[-162 -112  -68  101  118  320  -77  345   51 -188  -15  215  251 -661
 -111 -427   94 -164 -418 -184   87 -183 -128    2 -606 -412 -277  262
  213    7  427  111  272  434 -336]
0
[ 186 -248   34  370  111  173 -317 -270   25 -265 -157   64  421  368
  -95  -52  143  -88  -25  -36  -56 -391  -83   53   54 -240 -164  242
 -134   34   64   -7  171 -371  356]
0
[ 232 -191  253 -237 -386  170  195  228  168   16 -426  244  327  -28
  156  225  276  -64   95 -132   79 -359 -112   46  -81   99 -203   41
 -184   78  -10  324   72   -6  -38]
7
[ 126   89   30 -155 -292 -160  347   44   33  206 -460  408  -78 -259
  243 -331 -217   70  -73 -350  -12   85   31 -303 -306   52 -155   69
    1   13  279  319  305   25 -200]
1
[ -76  224 -283 -345  183 -177  432  -46   48  -64  187 -110 -310 -295
  -86 -153  -36 -171  -47    9 -111 -245 -173  122 -316   38  -27 -176
  592  264  464 -369 -126  449 -378]
9
[ -46  313 -166  339 -238  -66  -51 -416  -75   86 -277   33  -78  118
  361 -253  168  -64 -197 -193   -9 -301   51  268 -169   80 -178  347
  -97  -60  602 -100  220  137  136]
5
[-650 -145  -76  282  271 -217  -44  271 -250 -248  -19  212 -478 -204
  -31  303 -311  144   38 -254 -164  369 -507 -313  429 -369 -152  447
  265   58  -42  742 -187   -9 -505]
6
[ 164 -182  340  394 -408   94  588   26   19  -59 -169  152  272  253
   42  -84  310  -16   74 -147  321 -144 -225  218 -402 -192 -214  488
   89 -133  404   85    5  228  402]
0
[-374   50  160 -164 -112 -251  367 -252   68  397 -155  239   26   39
   45 -178  -15 -241   98  245   68  433  -90 -119 -179   67   90  290
  -45 -175  236  173   28  387 -108]
0
[-548 -156   37  244  -72 -152 -108   -7 -173  -96  -47  386   49 -147
  212  421   -4  -50  234   84 -107  205 -287 -199  248 -283  -52  380
  -10   -5  -23  380  -65 -396 -263]
9
[ 295  314  -64  158 -137 -156 -317  281   81   67 -178  182 -207 -418
   90  363 -145  100 -129 -277  -89  177 -194  161  -52  181    1  141
 -244  108  176  189  201  214 -424]
1
[-214 -358 -179  472 -423   50  297    4  186 -302  136   34  200  -63
   20  711  279 -449  186  304  255 -334 -300   63   67   35   66  173
 -171  -93   27 -187  -65 -102  -55]
3
[-193 -209  188  272  178  -77  318  -11 -352 -442  264  116  -61  -45
 -274   73 -173  -37  -94  237    3  384    1  -90   39 -368 -286 -153
  -72  -93  117   66  -24  177  -60]
6
[-430   39 -161  540 -144   73 -352   20  195   40 -375   79 -204  154
 -165   89   48   10   76 -161  275 -568  134  -80  188  222 -120  321
  579   23  -55 -103 -145   54   41]
3
[-545 -117   20  457  -22  196 -147  235  110  -49  -80  267  276 -396
   91  151  -11  154  -69  -89  152  150 -253 -220   76 -114   73  476
 -162 -461  157  234  185  216 -181]
7
[-336  -57 -151  130 -332 -200  472 -439  -34   72 -214  101 -382  -27
  135  255   -1 -133  105  142  122    8  -21  -22 -270   38 -156   97
  442 -191  475  -19  368  166 -168]
2
[ 233  374  -28  134  -66   62  279  282   25  132 -134  -47   61  281
 -117 -204  -59 -101  104 -489 -174 -334 -124 -267  168   25 -208  208
  162  235  -63  232   87 -386  109]
3
[-366  -64   -4  229 -465 -209  524  103   54  154 -227  372    5  -20
  443  564  243  -32  115  316  164  -18  248   19  -46  578  -72  383
 -196 -246  188  237    5  111 -121]
3
[-115  -64  161  188 -263  121  253 -238  236 -121 -126  303  289 -279
  169  176   84 -109   54  621  597 -106  197  341   96   56   92 -372
  161  159  -57 -215  -94  405 -206]
6
[  -9  -80 -472  -44   -6 -324 -259  113  397  108 -111  161 -368 -266
  191  149  -26 -133  -23 -361  -58 -216 -194 -137  -67  171   38  449
  -29 -220   41  -12  206 -122 -327]
1
[-224   57  156  188   84 -253 -199   44   99  264 -369  254 -234 -344
  410  292  -79  212   26 -651 -163 -120 -353 -226  451 -149  -80  247
  278   95  -24  295 -186 -227 -658]
4
[ 405  210 -225 -174  178  249 -262 -228  268  187 -490  241 -335   10
  340 -135 -133  192  -68 -182   52  -73    8  286  297  490 -185   69
  350  172   88   45  -64  232 -421]
5
[-230 -251  176  107  -50  250  114  -77 -172  -17 -502  499  123 -700
  477 -450   13  -11 -184 -747   76 -148 -260 -722  -21 -371 -144  286
   98   55   35  583 -249  372 -233]
4
[ 106  -96  -43 -295 -155  228  391   93  169 -491   -7  153   -6 -310
  278   12  159    2  -50   26 -132 -354 -241   48 -227    7 -192 -112
   -5 -112  228  117 -224  259 -270]
6
[ 274   89 -230  130 -332   92   48  104  136 -301 -117  -71  111 -203
  -32  320   33 -197  120 -133 -204 -423 -358 -197  -47 -192  -46  214
 -143  148  -22  146   86 -283 -191]
1
[-284  172    1  -52  118   88  -62   17  124 -262  -12 -123  224 -472
  -89 -207 -124   29 -115 -172 -300  -59   26 -170 -177 -188 -155 -166
  456 -165  104  176 -130  232 -291]
9
[-284   10  280 -106 -389 -276  215  555 -176  189 -194  386  340  415
  107  235  215 -312  275   82 -173  392 -526 -458  318  423 -171  491
  -55  321 -144  507 -239 -130 -272]
1
[-545 -188   62  159    2 -114  326  114 -193   46  -78  127 -266 -248
   79  188 -232  179   69 -387  -41  195 -534 -246  290 -258  147  225
   90  -51  207  551   45  109 -225]
8
[ 248 -182   83  177 -313  223  486  302 -113 -334  -44    2 -130  252
   68  177  243  -71  135 -185  136 -391 -250  209  -56  134 -253  -26
   93 -154  213  -86 -239  100  280]
4
[-209 -279    7  -60 -156 -407 -115  159 -239  159 -141  111  -92   94
   34   28   62 -143  144  162 -162  438 -108 -438 -143  164  -70  309
   34  -42  191  145  136  -95  118]
0
[  73 -173  207  173  213  344  -26  -65  -18 -161 -181  314  265 -221
  164 -189   64  -31  -82  -56   36 -165   13 -101   44  -64 -165  131
  281  110 -109  236 -176  211  -27]
5
[-277 -207   33  489  -58  -15  149  -25  189 -259  -45   26  481 -201
 -102  227   69  -11   58  -17 -288 -524   -6 -212  158 -221 -143  224
  583 -218 -153  308    9 -141 -452]
2
[-449  237 -206  -97 -320 -302  269  120   34  308 -257  272 -177 -206
  447  249  -96   57   32 -147   98   86  -49  -94  -90  371  126  318
  -96    8  577  122  277   -6  -63]
4
[ -85  192  -34  223 -146   19  281 -101  -56  313 -182   69 -518 -451
   46  123 -353  285 -115 -899 -232   87   26 -699   39 -367  -51  105
 -177 -259  288  503   40    5 -379]
9
[-471   51  -64  328   14  -19  495 -578  281  228 -322  132  266 -206
  219 -365   -9   48  -44  222  296   77  357  -96 -257  -50  162  261
   94 -246  250  258 -132  441   63]
4
[-348 -120  138  372 -479  -67  379   88  -99  229 -373  256  -80 -650
  127   98   -6  -38 -117 -744  159 -242  -66 -576 -164 -230  -93  236
 -387 -205  281  150   32  151 -226]
0
[-127   34  126  262  274  277  122 -345  -22   31 -194   83  -17 -243
   44 -695 -209  274 -231 -505   86   66 -162 -383  231 -679  -16  284
  221   32   18  520 -334  513 -221]
8
[ 145  186  -28   38   38  177   93 -113  147   12  -55 -179  218 -131
   15 -338 -152   65   15   64  -56  216   26 -198  184  -42  144 -308
  -20  -26    2  151 -282  212  -61]
2
[-171  -77  151   24 -518 -343  173  269 -358   89  -57  305  422 -153
  127   79  127  -39   -9  222 -211  234  183 -205 -176  297 -139   26
 -233   29  376   22  241  -76 -122]
9
[-321  295   25  324   15  156  -36  260   21 -104   29  168    1 -576
 -208   19 -101  103  -81 -405  -85  -10 -278 -355   21 -508 -162  201
   29  -41  167  254  -88  264 -581]
1
[-298 -194 -138 -148  162  251  109   25  -23 -157   71  -44  235  -73
   59  319   70 -233  138  283  -14 -273   36  305   32   63   60 -143
  238 -191   31  -33  -14   -6  -42]
5
[-483  290 -168 -167 -349 -203  622 -160   44  194  -78  347 -343 -223
  364  211    5   55  140   23  -52  133  -45 -248 -229  260  -70  168
 -133 -109  505  -42  -85  -24 -387]
4
[ -88 -117   78  214 -225   58  -74  247  -57 -204  -57  104  144  141
 -161  117  -15  201  217 -146 -110  -97   22 -137   85 -168 -168    8
  184 -201 -138  270 -130 -307    1]
8
[ -85  118  153 -136 -255 -189  197 -251  -10  109 -232  467  107   29
   10 -418   60 -236    2  195   35  -36  195 -180 -231  187 -338   27
  549  234  236  -35  214  285 -138]
2
[ 867   52   57  184 -478   60  327 -353  312   62 -203 -100  226   78
   23 -122  174   34   37 -164  127 -679  422  175 -169   91 -172 -340
  139  -56  197 -479  226  -39  222]
7
[-390 -343  101  420 -218 -298  124   44 -166   71 -218  392    1  -35
   78  128   37 -288  111  -58  -48 -252   -9  -79  152  152 -251  307
  232  -42  248  109  417 -360  132]
2
[-208   10 -198  178 -409  225   -7  -85  -27  113   31   41 -217  -59
  -42  237  280 -217  -20  303  594 -289  213  316  -84  208   41  149
  125  -50  190 -561    9  580  -10]
4
[ 109  -97   62  418  -85  -31   61   -6  122 -216  124 -122  262 -109
 -108  329  251 -327   26  408   94 -347  -31  317 -148  -93  -45  215
  364   -9    3 -238   93  186  -44]
0
[-130  190  -73  146 -234  -46  243  111 -135 -260  110   65  151 -356
  194  -32  -25  199    0  -37  -70  102   94 -102 -189  -23 -136 -304
  317 -138  408   23   52  169 -163]
2
[ -69 -190  181   72 -845 -332  223  -14 -147  154 -336  485 -164 -143
   77  434  172 -135  141   51  344   52   98  -94 -343  253  -19  127
 -432  -52  402  -26  105  424  131]
6
[-433 -237  133 -161 -106 -151  216 -161  137  526 -264  591 -310 -332
  289   49 -181  113   27   16  415  442   74  -38  -42  124   20   93
  372 -119  355   93  471  251 -312]
5
[  56  -27   82  553 -384  579  368  -43   55 -130 -521  -19  603  -24
  280 -244  401 -157 -143 -134  340 -321 -121 -211 -281    2 -125  690
 -150   16  176  405 -210  479  410]
1
[-158 -233  351  220 -108  134  -58  -82   87  -35 -175  458  499 -407
  188  340   32 -347  114  -85   25 -207 -172  118  -47 -327  -57  395
  -24 -195  196  163  264 -132  106]
7
[ 172  -36 -172  501 -292  558   16  -86   27   15  -70 -276  148  209
  -51   -3  502  -68 -154 -133  240 -535  323   81 -365   41 -207  346
  -20 -304  121 -182  -25  222  314]
3
[-383  -80  100   62 -229  -11  245 -247  100  450 -512  427 -221 -538
  231  138  -42  411   76 -743   80  -64  203 -378 -151   57 -166  220
  199 -477  274  202   -2  271 -420]
3
[-436  179  -59   57 -398 -188  339  106   61   66  -50  212 -115 -666
  194 -322    6 -138 -119   59   71 -244  136   75 -428  171  -22 -104
  442 -119  543 -181   90  530 -268]
7
[-329  198 -497  -48    1 -183 -241 -174  125 -276 -214   43 -281 -197
  303 -124  -74 -236  -26  183  364  -65 -343   36 -254 -112  145  230
  155   80  208 -227  104  270   -4]
6
[ -23   28  -96   37 -194  132   10 -104  144  -46  -45  158  252 -244
  -94  -20  -29 -156   73   81  175  -48  131   18 -186  -25    1 -206
   89   23   97  -57  164   40   12]
6
[ 133  251  -46  192 -365 -202  -77  267    1 -282   95   31  207  188
  -34  -29  117 -102   29  237 -307 -175  -55   -9 -274   60  -99  375
 -111 -183  234   -4  243 -106  173]
1
[ -98  -29 -154  610 -506  103  569  322   57 -259  -12  -53  -62  -49
 -380  408   63   -3  146   67  238 -208 -181   82 -317   30 -109  579
  -52 -326  400  -47  150  268  158]
2
[ 184  175  114 -175 -249  196  649  242   81    8 -126    4  113 -361
  139  121   13   82   85 -213  -81 -294   10 -174  -36   29  -19 -440
 -326   80 -108   12 -501 -126 -412]
6
[ -75   19   62   32 -575 -117  385  317  -81   55 -243  186   86  361
 -143  339  104 -217  295   12 -297   60 -233 -336  -56  308 -382  426
 -263  -77  247  263  252 -504   34]
2
[-326  123  -26   39 -324  -66  118  119  -48   78   20   68  166 -377
 -232    3  -83   82   44   80 -281  -94  243   66 -100  190 -165  -46
  367  -23  390   -8  305    6 -293]
5
[-122 -259 -320  -34 -182  389  269 -291   52  -35 -269 -155 -297  147
   86  -99  -34  -73  142  -12  220 -174   77 -173   11   50   52 -202
  129 -169    4  248  -39    1  298]
5
[ 141 -109 -266   90   55  129  -73  -82  -32 -275    6 -120  234  329
   91  250  209  -17   64  -96 -114 -549 -177  357   74   18 -159  267
   37   94  131 -207  123 -491  155]
7
[  52  -71  244  202 -336   42  129 -133  295   51 -271  227  311 -487
  126 -308  294   90  -70 -256   34 -260   27 -177 -556 -185 -198   89
  568 -142  310  163   15  511 -213]
7
[  72  -65  -43  318 -297  326  751 -147  373  127 -234  175  203  -40
  136   76   77   57   61  120  391 -278   73  333 -184  307   89  107
  179 -225  403  -27    6  364  -21]
6
[ 352  128  -53  197 -321  401 -243  -76   24 -210 -300 -125 -279 -119
 -151   -8 -116 -102 -111 -175  269 -321  227  138   13  -28 -318 -138
  407   96 -137 -177 -123  264  -51]
8
[-415   22 -282  199   88   31  -71 -235  380  -18 -191  225 -308 -518
  503  167  -15  105  -25  168  370 -252  256  188 -220   24   67  129
  302 -492  247 -123  356  145  -32]
7
[-152  203   95  -27 -419  194  338  264  -11   94   64  -17  -96 -253
 -123 -559   62  -33 -123 -121  144   76   22  291 -504   39 -174 -210
  322 -152  668 -154 -130  634    9]
7
